Below is a small trained network, with its code and all its weights. Each question gives an input and a target symbol and asks what happens when units are switched off, that is, made to give their printed mean instead of their output.

import numpy as np


def w(rows, s, z=0):
    codes = np.array(rows[::2]) - 128.0
    scale = np.full(codes.shape[1], s)
    scale[-1] = z or s
    return codes * scale


def norm(h):
    return h / np.sqrt((h * h).mean(-1, keepdims=True) + 1e-5)


def f(y):
    return np.maximum(y, 0)


def softmax(a):
    e = np.exp(a - a.max(-1, keepdims=True))
    return e / e.sum(-1, keepdims=True)


def log_softmax(a):
    a = a - a.max(-1, keepdims=True)
    return a - np.log(np.exp(a).sum(-1, keepdims=True))


def net(x, mask):
    ids = ['ΘΣΨαβδελμπφ'.index(c) for c in x.split()]
    T = len(ids)
    res = E[ids] + P[:T]
    u = 0
    for l in range(2):
        q, k, v = (norm(res) @ M[l].T for M in (Q, K, V))
        z = softmax(np.where(np.tri(T) > 0, q @ k.T / 3**0.5, -1e9)) @ v
        res = res + np.where(mask[u], z, O[l][:, -1]) @ O[l][:, :-1]
        u += 1
        y = f(norm(res) @ A[l][:, :-1].T + A[l][:, -1])
        res = res + np.where(mask[u : u + 4], y, B[l][:, -1]) @ B[l][:, :-1]
        u += 4
    return log_softmax(norm(res)[-1] @ U[:, :-1].T + U[:, -1])


Q, K, V, O, A, B = {}, {}, {}, {}, {}, {}
E = w([
[208,221,153,98,139,150,151,110,118,134,136],'Θ',
[192,170,106,142,223,120,160,78,145,72,91],'Σ',
[86,201,128,249,132,70,94,111,158,240,109],'Ψ',
[76,91,134,91,121,137,72,127,165,88,121],'α',
[133,93,134,70,85,156,49,131,150,122,172],'β',
[62,44,88,115,134,198,100,107,173,131,165],'δ',
[213,194,117,107,200,135,104,122,123,117,96],'ε',
[85,125,189,148,179,100,181,243,117,84,123],'λ',
[191,185,122,131,187,144,206,69,127,139,148],'μ',
[82,82,126,84,121,170,92,130,146,147,176],'π',
[73,43,101,78,121,144,97,150,226,98,204],'φ',
],0.017)
P = w([
[86,185,70,105,44,82,128,157,5,126,144],'0',
[174,144,136,126,148,210,112,116,205,89,208],'1',
[171,168,117,130,153,219,76,108,189,123,193],'2',
[155,139,124,124,166,140,120,115,206,110,181],'3',
[152,153,149,115,182,145,101,93,211,119,169],'4',
[117,137,151,94,215,127,105,120,217,129,138],'5',
[143,150,134,114,199,116,126,102,187,120,172],'6',
[132,119,170,124,229,103,115,131,254,116,130],'7',
[120,154,167,100,212,144,115,149,157,127,147],'8',
[122,156,168,109,217,121,128,125,217,109,129],'9',
[140,166,178,115,180,185,139,153,134,151,118],'10',
],0.0097)
Q[0] = w([
[129,96,190,75,113,160,105,231,108,106,129],'L0H1',
[248,234,62,201,84,61,193,48,49,132,81],'L0H1',
[126,51,87,131,1,95,184,155,42,151,146],'L0H1',
],0.046)
K[0] = w([
[153,126,158,130,142,120,144,185,167,118,146],'L0H1',
[177,169,62,142,42,139,130,71,3,137,129],'L0H1',
[186,149,149,173,145,153,143,103,194,135,156],'L0H1',
],0.052)
V[0] = w([
[85,152,48,169,250,84,151,89,165,34,112],'L0H1',
[56,126,148,118,173,154,159,167,187,194,225],'L0H1',
[145,115,85,182,120,152,242,58,85,170,112],'L0H1',
],0.023)
O[0] = w([
[99,141,248,58,122,80,66,114,144,124,146,193],'L0H1',
[120,162,122,106,167,161,48,250,206,153,117,228],'L0H1',
[192,117,132,166,57,87,188,117,140,166,152,4],'L0H1',
],0.015,0.027)
A[0] = w([
[164,99,137,175,125,143,150,95,170,132,139,62],'L0N1',
[188,132,113,86,167,146,128,125,148,103,123,96],'L0N2',
[86,53,157,189,46,108,113,128,162,183,140,1],'L0N3',
[86,11,38,56,3,161,23,86,179,129,181,175],'L0N4',
],0.045,0.0053)
B[0] = w([
[120,165,118,83,153,103,91,145,130,154,108,161],'L0N1',
[150,149,158,130,123,134,158,103,119,147,142,251],'L0N2',
[60,131,132,188,123,151,111,105,171,85,159,148],'L0N3',
[107,102,75,4,56,231,69,108,136,145,139,195],'L0N4',
],0.035,0.019)
Q[1] = w([
[35,2,99,166,104,164,76,198,185,57,126],'L1H1',
[248,97,56,125,70,27,191,96,103,184,103],'L1H1',
[189,135,56,114,156,225,137,229,134,184,114],'L1H1',
],0.041)
K[1] = w([
[128,118,162,26,207,149,60,40,203,168,118],'L1H1',
[138,82,3,146,74,160,168,51,90,139,113],'L1H1',
[181,171,64,188,177,207,126,155,173,201,130],'L1H1',
],0.052)
V[1] = w([
[52,196,186,216,120,187,116,80,161,149,134],'L1H1',
[173,183,104,72,197,42,120,123,82,215,105],'L1H1',
[136,176,152,91,152,164,48,37,212,249,148],'L1H1',
],0.018)
O[1] = w([
[123,75,73,168,134,27,162,145,93,65,178,190],'L1H1',
[52,79,168,137,2,172,96,169,131,112,78,154],'L1H1',
[73,155,76,169,73,98,174,183,50,72,64,250],'L1H1',
],0.0096,0.022)
A[1] = w([
[54,84,54,255,110,90,48,118,184,160,112,2],'L1N1',
[148,35,65,111,105,177,117,102,155,102,151,87],'L1N2',
[140,83,133,108,131,110,116,86,119,136,133,56],'L1N3',
[139,131,89,106,121,146,120,137,132,129,105,80],'L1N4',
],0.063,0.0063)
B[1] = w([
[85,170,19,252,169,137,130,67,193,191,13,202],'L1N1',
[130,211,94,87,91,190,72,188,151,83,203,254],'L1N2',
[178,109,108,146,140,171,98,185,137,115,93,168],'L1N3',
[116,51,169,111,119,85,118,100,137,141,154,248],'L1N4',
],0.031,0.019)
U = w([
[24,126,165,121,178,117,77,225,158,108,133,160],'Θ',
[55,141,104,102,167,147,187,59,12,68,104,74],'Σ',
[139,113,175,209,98,58,114,83,148,30,180,151],'Ψ',
[158,206,231,155,154,195,140,61,167,217,161,5],'α',
[157,169,55,83,172,1,138,129,97,158,156,101],'β',
[73,66,133,38,76,99,91,37,104,200,70,71],'δ',
[217,82,111,124,145,185,79,129,94,107,31,52],'ε',
[126,146,29,81,47,190,104,120,157,109,235,182],'λ',
[103,26,130,177,176,147,220,172,162,146,200,140],'μ',
[63,178,61,228,115,130,110,78,183,186,86,161],'π',
[120,172,126,176,9,99,224,214,113,134,119,134],'φ',
],0.007,0.0028)

Each question gives the input, a string of symbols that net reads in full, and the target symbol t.
The units are the heads (3 rows each of Q, K, V and O) and the neurons (one row each of A and B). Each row of codes is followed by its name. A weight is (code - 128) times the scale printed after its matrix; where a second scale follows, it is the last column's (O, A, B and U).
mask holds one flag per unit, layer by layer, with each layer's heads first. A switched-off unit (its flag False) gives its mean, the last column of its rows in O or B, instead of its output. The means were averaged over made-up inputs and are rounded, as every weight is.
A unit's drop is (log p(t) with every unit on - log p(t) with that unit switched off) / (log p(t) with every unit on - log p(t) with every unit switched off).
The circuit of an input: a set's keep is (log p(t) with only the set's units on - log p(t) with every unit switched off) / (log p(t) with every unit on - log p(t) with every unit switched off). Starting from all 10 units, units are removed one at a time, each time the one whose removal leaves the highest keep (on an exact tie, the one counted first), for as long as the keep stays at least 0.8.
circuit, biggest first: the units of the circuit, biggest drop first
unit that matters most: the unit with the biggest drop
top k neurons: the k neurons with the biggest drops, biggest first
k most important neurons of layer l: the k neurons of layer l with the biggest drops, biggest first
input δ μ ε π φ λ π λ ε, target φ: top 4 neurons => [L0N4 L0N2 L1N1 L1N2]
input μ δ μ, target π: circuit, biggest first => [L0H1 L0N3 L1N1]
input φ λ ε α λ α Ψ Ψ, target π: circuit, biggest first => [L1N1 L0N4]
input π Θ φ λ Σ α λ λ λ λ Σ, target μ: top 3 neurons => [L0N4 L0N2 L1N2]
input Ψ λ λ λ Θ π λ ε λ δ ε, target β: circuit, biggest first => [L0H1 L0N3 L1H1]
input δ φ λ α λ λ α λ Θ, target φ: unit that matters most => L0H1
input φ μ φ Θ, target Θ: circuit, biggest first => [L0N4 L1N1 L1N2]
input λ Θ Θ π λ λ Σ, target α: circuit, biggest first => [L0N2 L0N4 L0H1 L1H1]
input ε α ε, target ε: top 2 neurons => [L1N3 L0N4]
input μ β π λ φ Θ, target π: top 2 neurons => [L0N3 L1N1]
input δ Ψ μ, target φ: 3 most important neurons of layer 0 => [L0N2 L0N4 L0N3]
input Θ δ Θ, target δ: top 2 neurons => [L0N1 L1N2]
input α Θ Σ, target Σ: top 3 neurons => [L0N4 L1N2 L1N1]
input π λ λ λ Θ ε, target μ: 3 most important neurons of layer 1 => [L1N2 L1N1 L1N4]
input λ λ δ ε α μ, target α: unit that matters most => L0N2
input α ε Θ β β Θ μ ε μ, target Σ: top 3 neurons => [L0N4 L1N2 L1N1]
input δ δ ε λ Σ, target φ: top 3 neurons => [L0N2 L0N4 L1N1]
input λ α φ Ψ λ Θ Θ α λ Θ, target α: top 3 neurons => [L0N2 L0N4 L1N2]
input π λ μ λ μ α Θ λ Θ, target μ: top 4 neurons => [L0N4 L1N2 L1N1 L0N2]
input Ψ λ ε Θ λ Θ λ α λ Θ, target β: unit that matters most => L0H1
